Here is a tiny trained network, its code and every weight. The questions are about switching its units off for an input and a class, where a switched-off unit gives its printed mean instead of its output.

import numpy as np


def w(rows, s, z=0):
    codes = np.array(rows[::2]) - 128.0
    scale = np.full(codes.shape[1], s)
    scale[-1] = z or s
    return codes * scale


def norm(h):
    return h / np.sqrt((h * h).mean(-1, keepdims=True) + 1e-5)


def f(y):
    return np.maximum(y, 0)


def log_softmax(a):
    a = a - a.max(-1, keepdims=True)
    return a - np.log(np.exp(a).sum(-1, keepdims=True))


def net(x, mask):
    res = np.array(x, float).reshape(1, 4) / 4 @ E
    u = 0
    for l in range(3):
        y = f(norm(res) @ A[l][:, :-1].T + A[l][:, -1])
        res = res + np.where(mask[u : u + 6], y, B[l][:, -1]) @ B[l][:, :-1]
        u += 6
    return log_softmax(norm(res)[-1] @ U[:, :-1].T + U[:, -1])


A, B = {}, {}
E = w([
[153,169,84,151,77,144,135,230],'x0',
[144,84,135,96,77,254,145,140],'x1',
[16,193,112,108,110,177,156,72],'x2',
[158,150,158,15,142,100,187,140],'x3',
],0.0098)
A[0] = w([
[101,241,119,137,106,169,142,108,59],'0.n1',
[102,240,104,169,145,146,191,214,27],'0.n2',
[100,207,117,155,134,40,116,158,12],'0.n3',
[83,152,154,252,130,153,116,146,21],'0.n4',
[119,163,145,211,97,137,105,123,53],'0.n5',
[133,217,183,30,117,100,153,179,3],'0.n6',
],0.011,0.0048)
B[0] = w([
[36,135,136,118,161,139,138,171,244],'0.n1',
[133,136,171,71,61,101,19,103,239],'0.n2',
[147,195,159,190,137,98,175,121,227],'0.n3',
[158,105,38,119,121,129,149,99,226],'0.n4',
[137,112,57,106,144,130,131,118,197],'0.n5',
[157,95,3,102,152,132,144,98,254],'0.n6',
],0.015,0.0055)
A[1] = w([
[127,79,202,125,147,148,121,10,18],'1.n1',
[111,90,112,191,147,150,69,146,52],'1.n2',
[177,85,133,143,72,227,194,92,93],'1.n3',
[162,153,125,134,70,146,74,248,70],'1.n4',
[236,70,170,166,167,119,139,207,2],'1.n5',
[109,98,159,83,100,251,130,212,54],'1.n6',
],0.014,0.0037)
B[1] = w([
[172,140,144,57,39,111,59,38,229],'1.n1',
[160,106,77,114,124,131,149,155,188],'1.n2',
[161,222,124,195,242,119,116,160,243],'1.n3',
[153,95,180,55,51,80,6,60,230],'1.n4',
[25,42,165,114,92,143,180,216,253],'1.n5',
[214,232,178,197,198,147,139,167,255],'1.n6',
],0.012,0.0057)
A[2] = w([
[111,166,166,192,130,38,162,118,26],'2.n1',
[176,133,117,59,142,127,203,126,71],'2.n2',
[92,56,165,151,121,141,134,169,8],'2.n3',
[2,167,155,119,129,188,131,128,13],'2.n4',
[141,102,160,122,107,132,123,44,3],'2.n5',
[134,86,77,203,128,163,108,97,57],'2.n6',
],0.024,0.0028)
B[2] = w([
[178,199,194,160,194,217,106,156,232],'2.n1',
[46,59,41,153,126,215,89,122,250],'2.n2',
[81,142,145,145,120,57,255,53,196],'2.n3',
[145,33,202,156,104,40,246,148,254],'2.n4',
[171,150,122,109,49,69,71,174,211],'2.n5',
[49,77,56,70,157,209,121,126,214],'2.n6',
],0.015,0.0084)
U = w([
[77,65,3,124,144,201,114,122,255],'0',
[167,246,189,212,224,186,114,146,72],'1',
[89,60,191,149,79,51,238,135,54],'2',
[180,136,135,77,12,76,19,88,24],'3',
],0.011,0.00063)

Each question gives the input, the list of numbers given to net, and the class t.
The units are the neurons (one row each of A and B). Each row of codes is followed by its name. A weight is (code - 128) times the scale printed after its matrix; where a second scale follows, it is the last column's (A, B and U).
mask holds one flag per neuron, layer by layer. A switched-off neuron (its flag False) gives its mean, the last column of its row in B, instead of its output. The means were averaged over made-up inputs and are rounded, as every weight is.
A unit's drop is (log p(t) with every unit on - log p(t) with that unit switched off) / (log p(t) with every unit on - log p(t) with every unit switched off).
The circuit of an input: a set's keep is (log p(t) with only the set's units on - log p(t) with every unit switched off) / (log p(t) with every unit on - log p(t) with every unit switched off). Starting from the 12 units with the biggest drops (on a tie, the unit counted first), units are removed one at a time, each time the one whose removal leaves the highest keep (on an exact tie, the one counted first), for as long as the keep stays at least 0.8.
circuit, biggest first: the units of the circuit, biggest drop first
unit that matters most: the unit with the biggest drop
top k neurons: the k neurons with the biggest drops, biggest first
top k neurons in layer l: the k neurons of layer l with the biggest drops, biggest first
input [-1,2,4,1], class 2: top 3 neurons	2.n4; 0.n1; 1.n3
input [-3,5,4,0], class 1: unit that matters most	1.n6
input [-7,7,3,5], class 1: top 2 neurons	1.n3; 1.n6
input [-1,-4,8,-6], class 2: top 2 neurons	2.n4; 0.n1
input [-4,-3,-5,6], class 0: top 2 neurons	2.n2; 0.n6
input [-7,8,2,-7], class 1: top 4 neurons	1.n3; 0.n6; 0.n2; 1.n6
input [-6,2,8,-7], class 2: top 4 neurons	2.n4; 0.n6; 0.n1; 2.n2
input [7,3,1,-4], class 3: top 2 neurons	0.n2; 1.n4
input [5,5,-6,3], class 2: top 3 neurons	1.n5; 0.n2; 2.n3
input [-6,-8,-3,-7], class 1: top 2 neurons	2.n1; 0.n3
input [6,-5,-1,2], class 3: top 2 neurons	0.n2; 1.n4
input [-8,-6,-5,7], class 3: top 2 neurons in layer 2	2.n5; 2.n6
input [8,4,-7,-7], class 3: top 2 neurons	1.n4; 0.n6
input [4,0,2,-3], class 3: circuit, biggest first	0.n2
input [-6,3,2,-4], class 3: top 2 neurons	1.n1; 0.n6
input [4,6,8,7], class 2: top 3 neurons in layer 2	2.n4; 2.n6; 2.n1
input [-3,8,-8,1], class 1: top 2 neurons in layer 1	1.n3; 1.n6
input [0,6,-2,4], class 1: top 2 neurons in layer 1	1.n3; 1.n6
input [-8,-2,6,-7], class 3: top 2 neurons in layer 1	1.n1; 1.n3
input [-7,-2,5,2], class 3: unit that matters most	1.n1
input [-6,-2,-2,8], class 0: top 2 neurons in layer 0	0.n6; 0.n2
input [0,7,8,-1], class 2: top 2 neurons in layer 2	2.n4; 2.n1
input [1,-4,-1,-3], class 1: top 2 neurons in layer 0	0.n3; 0.n6
